What each symbol does to the units:
θ: q85->q52, q51->q784, q544->q402, q793->q479, q373->q539, q648->q334, q763->q988, q897->q340, q596->q709, q15->q467, q134->q458, q359->q230, q375->q35, q340->q897, q258->q235, q860->q943, q677->q120, q754->q200, q230->q359, q120->q677, q218->q350, q539->q373, q283->q708, q338->q367, q52->q85, q17->q295, q200->q754, q334->q648, q235->q258, q588->q145, q35->q375, q295->q17, q212->q814, q430->q649, q784->q51, q187->q305, q655->q795, q943->q860, q402->q544, q722->q757, q479->q793, q225->q806, q806->q225, q62->q167, q350->q218, q467->q15, q709->q596, q405->q523, q757->q722, q523->q405, q708->q283, q458->q134, q988->q763, q795->q655, q145->q588, q367->q338, q649->q430, q305->q187, q11->q837, q814->q212, q167->q62, q837->q11
β: q85->q200, q51->q708, q544->q943, q793->q649, q373->q340, q648->q235, q763->q375, q897->q539, q596->q655, q15->q17, q134->q757, q359->q212, q375->q763, q340->q373, q258->q334, q332->q523, q860->q402, q677->q806, q754->q52, q230->q814, q120->q225, q218->q62, q539->q897, q283->q784, q338->q11, q52->q754, q17->q15, q200->q85, q334->q258, q235->q648, q588->q305, q35->q988, q295->q467, q212->q359, q430->q479, q784->q283, q187->q145, q655->q596, q943->q544, q402->q860, q722->q458, q479->q430, q225->q120, q806->q677, q62->q218, q350->q167, q467->q295, q709->q795, q757->q134, q523->q332, q708->q51, q458->q722, q988->q35, q795->q709, q145->q187, q367->q837, q649->q793, q305->q588, q11->q338, q814->q230, q167->q350, q837->q367
ω: q85->q359, q544->q677, q793->q837, q373->q648, q648->q373, q763->q795, q897->q258, q596->q35, q15->q722, q134->q295, q359->q85, q375->q709, q340->q235, q258->q897, q332->q784, q860->q225, q677->q544, q754->q814, q230->q52, q120->q402, q218->q187, q539->q334, q283->q523, q338->q430, q52->q230, q17->q458, q200->q212, q334->q539, q235->q340, q588->q167, q35->q596, q295->q134, q212->q200, q430->q338, q784->q332, q187->q218, q655->q988, q943->q806, q402->q120, q722->q15, q479->q11, q225->q860, q806->q943, q62->q145, q350->q305, q467->q757, q709->q375, q405->q708, q757->q467, q523->q283, q708->q405, q458->q17, q988->q655, q795->q763, q145->q62, q367->q649, q649->q367, q305->q350, q11->q479, q814->q754, q167->q588, q837->q793
χ: q85->q648, q51->q806, q544->q405, q793->q305, q373->q359, q648->q85, q763->q15, q897->q814, q596->q134, q15->q763, q134->q596, q359->q373, q375->q17, q340->q212, q258->q754, q332->q860, q860->q332, q677->q708, q754->q258, q230->q539, q120->q283, q218->q11, q539->q230, q283->q120, q338->q62, q52->q334, q17->q375, q200->q235, q334->q52, q235->q200, q588->q649, q35->q295, q295->q35, q212->q340, q430->q145, q784->q225, q187->q479, q655->q757, q402->q523, q722->q795, q479->q187, q225->q784, q806->q51, q62->q338, q350->q837, q467->q988, q709->q458, q405->q544, q757->q655, q523->q402, q708->q677, q458->q709, q988->q467, q795->q722, q145->q430, q367->q167, q649->q588, q305->q793, q11->q218, q814->q897, q167->q367, q837->q350
ψ: q85->q784, q51->q52, q544->q897, q793->q596, q373->q860, q648->q225, q763->q338, q897->q544, q596->q793, q15->q62, q134->q305, q359->q332, q375->q11, q340->q402, q258->q677, q332->q359, q860->q373, q677->q258, q754->q708, q120->q235, q218->q17, q539->q943, q283->q200, q338->q763, q52->q51, q17->q218, q200->q283, q334->q806, q235->q120, q588->q757, q35->q837, q295->q350, q212->q523, q430->q795, q784->q85, q187->q458, q655->q649, q943->q539, q402->q340, q722->q145, q479->q709, q225->q648, q806->q334, q62->q15, q350->q295, q467->q167, q709->q479, q405->q814, q757->q588, q523->q212, q708->q754, q458->q187, q988->q367, q795->q430, q145->q722, q367->q988, q649->q655, q305->q134, q11->q375, q814->q405, q167->q467, q837->q35
δ: q85->q757, q51->q145, q544->q11, q793->q120, q373->q988, q648->q655, q763->q539, q897->q375, q596->q235, q15->q230, q134->q200, q359->q467, q375->q897, q340->q35, q258->q709, q332->q167, q860->q367, q677->q479, q754->q458, q230->q15, q120->q793, q218->q405, q539->q763, q283->q305, q338->q943, q52->q722, q17->q814, q200->q134, q334->q795, q235->q596, q588->q784, q35->q340, q295->q212, q212->q295, q430->q806, q784->q588, q187->q708, q655->q648, q943->q338, q402->q837, q722->q52, q479->q677, q225->q649, q806->q430, q350->q523, q467->q359, q709->q258, q405->q218, q757->q85, q523->q350, q708->q187, q458->q754, q988->q373, q795->q334, q145->q51, q367->q860, q649->q225, q305->q283, q11->q544, q814->q17, q167->q332, q837->q402

The rows follow the links: the fewer symbols apart two units are, the more alike their rows tend to be.

Each row is also shifted at random along 4 hidden directions that mean nothing.

Row, then unit:
[-17  -4   1   1  -5  15  13 -10  -6   3   0   2  -1  -5  -2  12  -3  -7  -2  -8  -5   3  15   3   1 -10 -19   7  -7  -4   3  -3   0  -7  -9   4 -21   4   1  -5 -11  -7  12  -9 -17  -3  -1  -8  -9   4   1  -6   5  -5   3   5 -10 -14  -1  16  15  -2]; unit q187
[ -9  -3   7  10  -3  -8  32   2   3   3   5  16  -2  13 -13   8   9  12   7   9   1   5  11   3  -8 -35  11  -7 -11 -13   9   4  -8 -11  11 -11 -11 -13   2  -7  19 -28  -1  -9  15  -4   9 -10  -6  12  16 -11 -16  -2  -6  -2  -4  -2  10  12   1   2]; unit q283
[ 15 -10  10   5  -2  -9   3   9  18  10  -2  -4   6 -10  25 -25   7   0  -2   9  15 -10 -24   3  -4  23  31   2   7   7  15  -5 -15  10   4  -4  18 -20  -8   8   5   3  -9  19  16   1   6  33  -6   4 -10   2  -2  15   9   3  18  -3   3 -21 -34   8]; unit q943
[  3  19  13  -6  -5  17  -7 -26 -10   8   6  -1  -2   1   4 -15 -20 -19   6   3 -10   5 -19   5  -1  57  -1  -4 -10  17   7 -14  25  -4   6   5   1  11 -16  10   4  -4 -15   4  11   8   9  -2  11   1  13  10  -2   4   6 -18   1  -5 -14  23  15 -21]; unit q230
[-15  -7  11   2  -2  -2  21   1   2  11  -2  11  -1  21  -7   1  -1  -7   3  14   6  -2   5   2  -5 -30   8   0  -7  -4   3   0  -8  -6  20  -9  -7  -3  -7  -1  15 -18 -10 -12   9   1  11  -7  -8  12  10 -11  -9   3  -3  -8  -2   4   1   0  -2   7]; unit q523
[-43   6 -10 -11  11 -13 -16   3  -6   5   8   5   6   0   0 -11  10   2  -4 -10  18   4 -21 -10   2  28  15  -8  10  18  -7   2   1  15   4  -4   9  -2  -5   8  -7   5 -10   2  -2  10  -1  15  18  18 -10   4 -12  -5   7  -5  14  10   0  -7 -13  -1]; unit q988
[-93   4  -3  -6  14   2 -21 -13 -19   2  -5   2  19 -12  -8  14  -2 -13  -9 -29  10  16  -5 -14   5  25 -18  -3  13  19 -26 -11   8   7  -8  14 -19   3   3   0 -29  20   1   2 -43  -7  -5 -16  26   3 -28   3  -7 -14   4  -3 -22  13  10  -1   5  -7]; unit q596
[-30  -1  -1  -2   0  13  20 -15  -9   6   4  -2  -1  12 -11  12  -8 -21   8   0   9   9  20   0   2 -20  -9   9 -14  -2  12  -1  12  -9  11  -9 -26  -3  -6  -4  21 -20   5 -21   9   0  -1  -2  -6  11  33  -8  -6   5   4 -10 -11 -17  -8  28  18  -4]; unit q218
[ 13  12  -6  -6   1   6 -21 -15 -14  -5  -4  -3   5   2  -7   2  -9  -5   4  -6  -4   6   1  -9   4  14 -14 -12  -2   7  -9   2  21  12   9   5   5  19 -12  -3  -2   3   4  -7 -11   8   1 -10  12  -1   0   2   3 -16   2  -9  -8   1  -9  13  20 -15]; unit q467
[ 30  -3  -8  11  -2  14  -4 -27  -7   3 -10 -10  -1 -17  16  10  -9   3   5  -8  -2  -2  -8  12   1  29 -23  14  -5  -1   3 -10  21  -9  -9   0 -13  -2   6   6  -2  -1  -3   8  -3 -10  -4   3   3  10   7  15  12   5  13   2  -3  -9  -8   8  -1   0]; unit q479
[-34  -3 -12 -12   6   6 -20   5  -2  -6  -3 -13   8  -7 -10  12 -10 -18  -3 -13   3 -12  14 -11  15   8 -13  -5   3  16 -21   1   0  12 -15  15   7   2   1 -11 -21  33   7  -9 -31  -3 -14  -4  -1 -14 -15   1  10 -16   4   3  -2  -1 -13  -8   2 -11]; unit q763
[ -1  -3  -2  -3  -3  -3  16 -18 -12  -8   2  -2   0  31 -35  16  -2  -4  10  16 -13  -4  30   5 -11 -32 -12 -12 -12 -20   4  -3  13 -22  14   3  -8  14  12 -12  21 -15  -3 -18  21  -7  -8 -40   1  -4  33  -8   2   0 -16 -11 -15  10  -5  26  26   0]; unit q235
[-53 -14   8   4   2  -2  10  12  12   3  -2   8  12  -5   8   3  10   1 -16  -7  14  -5   3   0  -3  -9  15   3   1   5  -5  -6 -23   8  -5   2 -14 -24   2   2 -18  11   4  11 -21 -16   4   9  -7 -13 -22  -8   2   4  10   0  -1  -5  13 -17 -27  15]; unit q677
[ -4   7   1   2  -1  -9  11  -7   5   2   2  15  12   5 -15  19   1  -3   1 -18   2  10  -2 -11   0 -12   1   0 -14   6   6  -3  -8  -2  10  -4  -9   4  -3 -14  -6  -6   2  -8 -13  -4   1  -9 -10   3   7 -10  -4  -2   1   0  -8   1   6  13  17 -11]; unit q784
[ 12   8  -8  -4   6  13 -27 -10 -10   4 -12 -19   6  -5  12  -9  -9  -1   7   3  -3   3  -9 -10   2  34 -13   6  13   9 -11   0  18   3  -7  11   8  12  -2  13  -3  15  -8   6  -7  14  -1  -4  23   6 -15  17   3 -12  10  -8   0   8  -7 -11   2   2]; unit q35
[-14   4  -4   9  11   4   8 -25 -15   4  -3  16   3  -5   5  14  12   2   0 -11   3  18  -5  -6  -6  15 -14   3  -2   9  -1 -13  13  -1   1  -5 -12   4  -6   0  -5 -11   3  -6  -3  -6   4 -14   9  16   7  -1  -8  -7  -2   2 -15  -3  -4   9   7   0]; unit q305
[ 21  -8  -1   3 -12  -6   4  20  15   9 -12   1  10  11   3   4   6  10   4  11   4 -12   8   6  -5 -34   8   5   1  -5   1  12 -26   5   0   5  -7 -11   5  -7   2   5   2  -1  -2  -6  -5  -1  -3  -7 -14  -3   4  -3   2  -2   2   2  11 -22 -16  25]; unit q402
[ 44   0 -10   4  -4  15  -6  -1   4 -10   0  -5  -7  11  -4   1  -4  14   6  14  -9   1  19   5   3 -20 -10  -4   0 -13 -11  22   4  -3   8   4   5   4  -5   0  20  -3  11  -6   9  14  -3 -12   1   4   1   1   4  -4 -16   0   3   7 -16   2  14   5]; unit q295
[  6  -2   6  -2  -2  17  -5   3   0   3  -3 -11   5   7  -9  13 -21 -16  10  14 -13 -22  15   8   2 -11  -9  -2  -5  -7  -4   4   0   0   0   7  -2   3   8 -13  -3  17   3  -2   0 -13  -7 -19   3 -22   9   1  15  -3   0 -12 -16  -1 -12  -5  17  -4]; unit q897
[-19   4   6   0  -1  -9   3 -18 -18 -10  11  13   2  11 -25  14   0 -11   2  -4 -14  11   4 -13  -7  -4  -9 -13  -8 -12  -4  -2  16 -16  13  -5   9  21   0  -8   3 -16   0 -14   0   0  -2 -27   3   6  25 -11 -10  -6  -7  -2 -17   1  -5  27  29 -22]; unit q85

From each start, follow one symbol. Which unit do you reach?
Answers are names.
[-10  11  -2   5   8  -3 -11 -13  -3  11  -8   4   8  -7  11 -10  -3  -3  -3 -19  12  10 -19  -6   9  35   1   1   1  26  -1 -13   5  20   0   5   1 -11 -11  11  -2  -2  -8   5 -16  13  10   9   7  19 -16  -5 -12  -1   8   9   5   0   5  -7  -7   2]
θ q62
[-56   1  17 -10  -9   7  13   2  -6  -8   8  11   0   0 -17  11  -9  -6  -6  -6 -15   0  18  -1   4 -28  -4  -3  -6  -3   0  -3 -10  -6  -5   6 -17   4   5  -5  -7   4  10  -7 -23  -9   3 -13  -6 -23   2 -11   3  -7  -7  -2 -17  -4   1   8  11 -10]
θ q200
[-26  -4   6   1  -2   4   0   1  -4 -12   3   0   3  -1 -12  12  -3  -8  -4  -1 -11 -18  12   8  -2 -19  -8  -5   0  -2  -5  -2  -6  -6  -2   7  -8   5  11 -13 -18  16  14  -8 -16 -13   1 -21   1 -17  -6   1   9 -10  -7  -6 -16  -3   1  -3   0  -4]
β q334
[-82   0  10  -4   0  -5   7  -3 -10  11   8   3  11  20 -19   1   2  -9   7   4   9   0  -3 -16  -5  -7  17 -12   7  -2  -5   1  -3   3  15  -3  -2  -3  -7   2   4 -11 -12  -7  14   4  -2 -13  12   0   3  -9  -7  -6  -3 -17  -4   4   8   6   0  -4]
χ q212
[-39   6   8  -9  -3  -8  17 -18  -6   6  13  14   2  -4 -10   4   0 -17  -7 -18   4  10   2  -3   4   5   7  -6 -12  10  14 -17   6  -7   9  -4 -17   5  -8  -7  -5  -7  -8  -6 -10 -12   9   5  -4   0  11 -10 -11   0   6  -8 -13 -15   7  21   7 -15]
ψ q52
[ -9  15  -6  -3   5  12  -3 -35 -12   0   2   1  -3 -17   7   6 -11 -11  10 -13   3  20 -14   0  -2  48 -15   8 -10   6  13 -26  27  -1  -1  -4 -16  12 -11   2 -15  -8  -2  -6 -14  -7   7   4   6  12   7  11  -1  -2  12  -1  -4 -13  -2  20  18 -18]
θ q588
[ -1  -6  -1   0 -10   1   3   1  -5   4   6  -7   3  17 -25  13  -6 -23   9   7  -5 -16  21   0   3 -20  -5 -15  -8 -12   7   3  11 -15   9  -2   6  11  -1 -16  10   2  -2 -19  14  -4  -2 -12  -2 -19  26 -10   5  -3  -7 -15  -8  -2  -6  17  25 -18]
ψ q943
[ -1   2  -3  -3  -4  28 -17   2   0   2  -4   0  -5   0   5  -2 -16  -6   1  -2 -16   1  17   0   7  10 -14   8   5   5  -6   9   3   5  -6  10  -3   3 -11   4   1  18   9   1 -14   1  -1   4   8 -12 -10   8   7 -10  -9   1  -4   2  -5  -4   5  -5]
ψ q218
[ 43  -7 -16  13   2   8  -5 -14 -10  15 -10 -17   2  17  -5  15  -7   1  17   9  -1  -1   8  -1  -4 -12 -26   5  -6  -8   4   7  18  -8   9   0 -14   6   1  -7  15  -6  -3 -13  18   9  -5 -14   2   8  25   7   6  -1   1 -10 -13  -1  -4  13  17  15]
χ q350
[  7   4   1  -8  -3  -2  -6  -1  -7   1  -5   2  10  10 -23  13  -7 -14   6   5   0  -9   3 -10  -3  -7 -10 -17  -1  -1  -7   2   7   3   1   8   8   8   0  -8   0   5  -2  -6   0   0  -7 -21   2  -4   9  -7   4 -12  -7  -8  -8   6  -1   1  13  -9]
θ q539
[ 18  -2 -13   2   1   8 -19   1   4   2 -14 -14  12 -10  -3  14  -9 -14   0 -17   8 -10  12  -6  14   7 -23   9   3  14  -8   1   7  12 -14  14  -8   7  -6 -12 -29  32  16  -2 -33 -11  -7  13  -9 -15 -16   4  12 -15   7   3  -8 -10  -2  -9   3   4]
δ q943
[  0  -3 -14   6   5   0  -8 -21 -13   1 -11   2  -3  -9   7  13   5   9  -1  -8   6  13 -11   0  -8  12 -18   4   2   3  -4  -6  15   1  -9  -1 -14   2   8  -2  -6   3  -1  -3  -5  -9  -6  -6  10   6   3   9  -1  -6   6   2  -8   6   1  -5   2  11]
δ q120
[-50   3  -2  -7   1  15   4   1  -5 -14  10   5  -6 -12   2  -4  -5   1  -9  -5  -4   4  15   1   3  -2   2   9   2  -5  -1   2  -6   4 -13   2  -4   7  -2  -1  -3   5  10  -2 -17   0   5   3   8  -2  -7   2  -2   3  -7   5   3  -6   4   6  -4  -5]
θ q134
[-25  -6  11   4   0 -11  17  -7   4   9   3   4   0   6  -6   1  15   5   2  -2   7   4  -6   5 -17  -3   8   3  -2  -4   5  -5  -2  -9   7 -12  -8 -10   9  -6   2 -14 -10  -1  13  -4   2  -8  -2  11   3  -7  -6   9   3   0  -6  10   9  -1 -16  11]
ψ q235
[  5   3   3  -1   0  -7 -13  13   1  -5   2   2   7  -9 -12   5   8   4  -6  -1  -5  -2  -9  -1  -4   6  -2 -10   6   1 -10   0   3   8  -2   4  17   4   3  -2 -16   9   5  10  -8  -3  -2  -6   6  -8 -18   7   5 -10  -3   8   0  14   8 -13  -4  -4]
ψ q225
[  3  -4 -12   4   4  13  -7  -4   5   5 -13 -16   5  -3   6   1  -8  -9   5  -3  10  -6  10   5  14  -3 -20   9   4  -4  -6   0   1  -1 -10   2 -16  -7  -5  -6  -6  19   4  -2 -18  -9   4  -2  -4  -1  -6   6   7  -6   9   2   3  -9   0  -7  -1   3]
ψ q375
[ -1 -11  -1  -3  -2 -11   1  37  19   3  -3   3  14 -17   3   0  11   9 -21 -10   9 -23   5   2   7 -31  10  -1   4   7 -12   9 -37   9 -14   9  -2 -16  12 -12 -28  26  14   8 -47 -23  -5   9 -20 -25 -32  -6  13  -7   0  18   9  -2  19 -36 -26   8]
β q677
[ 73  -1   8   7 -10   4  20  -1  10  -4   3  -3 -13   4  14   0 -11  10   1  16 -16  -7  13  26  -8 -24  -7  14 -11 -23  10   2   2 -19  -5  -2  -2  -4   5   0  25 -21   2   1  19  -4  -1  -1 -11  -8  23   6   2  15  -6  10   1  -4  -5   3   3   3]
ω q405
